Here is a tiny trained network, its code and every weight. The questions are about switching its units off for an input and a target symbol, where a switched-off unit gives its printed mean instead of its output.

import numpy as np


def w(rows, s, z=0):
    codes = np.array(rows[::2]) - 128.0
    scale = np.full(codes.shape[1], s)
    scale[-1] = z or s
    return codes * scale


def norm(h):
    return h / np.sqrt((h * h).mean(-1, keepdims=True) + 1e-5)


def f(y):
    return y / 2 * (1 + np.tanh(0.7978845608 * (y + 0.044715 * y**3)))


def softmax(a):
    e = np.exp(a - a.max(-1, keepdims=True))
    return e / e.sum(-1, keepdims=True)


def log_softmax(a):
    a = a - a.max(-1, keepdims=True)
    return a - np.log(np.exp(a).sum(-1, keepdims=True))


def net(x, mask):
    ids = ['αβγδεζηθλμξπστφψ'.index(c) for c in x.split()]
    T = len(ids)
    res = E[ids] + P[:T]
    r = norm(res)
    for j in range(3):
        rows = slice(2 * j, 2 * j + 2)
        q, k, v = (r @ M[0][rows].T for M in (Q, K, V))
        z = softmax(np.where(np.tri(T) > 0, q @ k.T / 2**0.5, -1e9)) @ v
        o = O[0][rows]
        res = res + np.where(mask[j], z, o[:, -1]) @ o[:, :-1]
    y = f(norm(res) @ A[0][:, :-1].T + A[0][:, -1])
    res = res + np.where(mask[3:19], y, B[0][:, -1]) @ B[0][:, :-1]
    return log_softmax(norm(res)[-1] @ U[:, :-1].T + U[:, -1])


Q, K, V, O, A, B = {}, {}, {}, {}, {}, {}
E = w([
[217,198,144,36],'α',
[99,224,85,254],'β',
[147,58,167,85],'γ',
[84,80,99,155],'δ',
[180,100,150,143],'ε',
[110,154,140,150],'ζ',
[91,91,100,151],'η',
[27,214,102,149],'θ',
[29,119,233,166],'λ',
[80,95,110,16],'μ',
[222,78,103,137],'ξ',
[104,244,175,120],'π',
[87,125,250,149],'σ',
[75,156,201,161],'τ',
[149,174,214,160],'φ',
[89,108,158,129],'ψ',
],0.018)
P = w([
[103,23,182,212],'0',
[57,39,191,191],'1',
[33,57,199,177],'2',
[34,56,194,132],'3',
[4,68,194,132],'4',
[6,57,202,111],'5',
],0.0035)
Q[0] = w([
[148,200,15,152],'H1',
[181,66,44,158],'H1',
[145,195,72,162],'H2',
[120,179,127,4],'H2',
[50,41,151,148],'H3',
[183,100,47,68],'H3',
],0.023)
K[0] = w([
[165,102,36,223],'H1',
[180,25,162,237],'H1',
[108,85,82,203],'H2',
[4,226,118,98],'H2',
[36,91,165,101],'H3',
[170,76,77,112],'H3',
],0.024)
V[0] = w([
[36,66,133,246],'H1',
[31,16,89,86],'H1',
[132,155,117,84],'H2',
[158,99,173,159],'H2',
[72,142,43,148],'H3',
[156,40,71,122],'H3',
],0.012)
O[0] = w([
[31,120,109,250,227],'H1',
[73,62,87,68,182],'H1',
[154,151,128,120,85],'H2',
[136,70,150,166,187],'H2',
[79,96,97,83,90],'H3',
[146,62,205,121,3],'H3',
],0.011,0.0057)
A[0] = w([
[143,101,144,101,46],'N1',
[161,169,122,67,1],'N2',
[111,156,103,139,144],'N3',
[106,175,210,58,230],'N4',
[114,150,180,154,170],'N5',
[155,86,151,115,50],'N6',
[148,152,177,134,153],'N7',
[147,132,130,74,128],'N8',
[77,104,173,96,140],'N9',
[105,144,80,87,134],'N10',
[171,123,156,118,108],'N11',
[128,110,119,114,121],'N12',
[114,74,105,133,121],'N13',
[142,109,81,152,136],'N14',
[138,125,108,115,91],'N15',
[186,122,2,180,142],'N16',
],0.025,0.0049)
B[0] = w([
[146,135,81,145,153],'N1',
[100,130,252,141,186],'N2',
[121,120,85,111,216],'N3',
[234,66,54,163,254],'N4',
[156,160,119,19,239],'N5',
[121,180,95,167,159],'N6',
[71,175,112,82,182],'N7',
[136,76,168,108,193],'N8',
[133,46,173,120,239],'N9',
[126,80,83,90,197],'N10',
[101,162,181,151,168],'N11',
[127,115,117,154,142],'N12',
[164,120,174,206,227],'N13',
[148,102,127,186,163],'N14',
[138,118,119,118,119],'N15',
[211,39,134,203,193],'N16',
],0.027,0.0067)
U = w([
[217,133,214,105,111],'α',
[78,89,23,125,126],'β',
[148,100,182,169,52],'γ',
[102,112,135,108,253],'δ',
[109,112,158,122,227],'ε',
[163,143,46,230,91],'ζ',
[130,118,135,131,82],'η',
[146,198,183,204,94],'θ',
[49,79,188,123,74],'λ',
[163,5,94,51,91],'μ',
[131,147,167,129,133],'ξ',
[208,148,46,90,139],'π',
[102,111,161,60,136],'σ',
[54,150,112,135,198],'τ',
[138,174,118,110,173],'φ',
[85,84,172,151,87],'ψ',
],0.014,0.0059)

Each question gives the input, a string of symbols that net reads in full, and the target symbol t.
The units are the heads (2 rows each of Q, K, V and O) and the neurons (one row each of A and B). Each row of codes is followed by its name. A weight is (code - 128) times the scale printed after its matrix; where a second scale follows, it is the last column's (O, A, B and U).
mask holds one flag per unit, heads first, then neurons. A switched-off unit (its flag False) gives its mean, the last column of its rows in O or B, instead of its output. The means were averaged over made-up inputs and are rounded, as every weight is.
A unit's drop is (log p(t) with every unit on - log p(t) with that unit switched off) / (log p(t) with every unit on - log p(t) with every unit switched off).
The circuit of an input: a set's keep is (log p(t) with only the set's units on - log p(t) with every unit switched off) / (log p(t) with every unit on - log p(t) with every unit switched off). Starting from the 12 units with the biggest drops (on a tie, the unit counted first), units are removed one at a time, each time the one whose removal leaves the highest keep (on an exact tie, the one counted first), for as long as the keep stays at least 0.8.
units of the circuit, in order: the units of the circuit, biggest drop first
most important unit: the unit with the biggest drop
top k neurons: the k neurons with the biggest drops, biggest first
which heads matter: for each layer, one digit per head in row order, 1 if its drop is at least 0.15 and else 0, layers parted by /
drop when u is switched off: that unit's drop, to one decimal
input φ ξ ψ λ, target λ: top 3 neurons : (N4 N16 N5)
input η μ τ, target μ: which heads matter : 100
input ξ τ π ε, target ζ: units of the circuit, in order : (N9 H1)
input μ λ ε σ α π, target π: units of the circuit, in order : (H3 N13)
input δ α ζ γ, target α: most important unit : H1
input ε τ η, target ζ: top 3 neurons : (N9 N2 N8)
input μ δ ε ξ τ δ, target ζ: units of the circuit, in order : (H3 N9 H1)
input ζ θ ζ, target ζ: units of the circuit, in order : (N9 N8)
input μ ζ φ η, target α: units of the circuit, in order : (H1 N5 N4)
input ψ ξ φ ε, target α: top 4 neurons : (N5 N4 N3 N10)
input σ θ σ ζ, target ζ: units of the circuit, in order : (H3 N9)
input ε ζ ε α α σ, target α: top 3 neurons : (N2 N4 N11)
input μ ψ θ α φ ψ, target α: top 2 neurons : (N2 N4)
input σ ψ α φ, target α: units of the circuit, in order : (H1)
input λ η λ τ μ ξ, target θ: top 3 neurons : (N6 N11 N4)
input β δ π β τ γ, target π: top 2 neurons : (N4 N7)
input α β ζ γ, target α: top 3 neurons : (N2 N11 N4)
input μ μ σ α θ φ, target α: top 2 neurons : (N2 N4)
input μ μ σ, target μ: drop when H1 is switched off : 0.9
input θ θ ξ π ψ τ, target π: drop when H1 is switched off : 0.6
input λ ζ μ λ, target μ: most important unit : H2
input η τ σ λ, target λ: drop when N4 is switched off : 0.7
input λ μ μ θ, target β: drop when N13 is switched off : 0.0
input φ η μ φ, target μ: which heads matter : 101
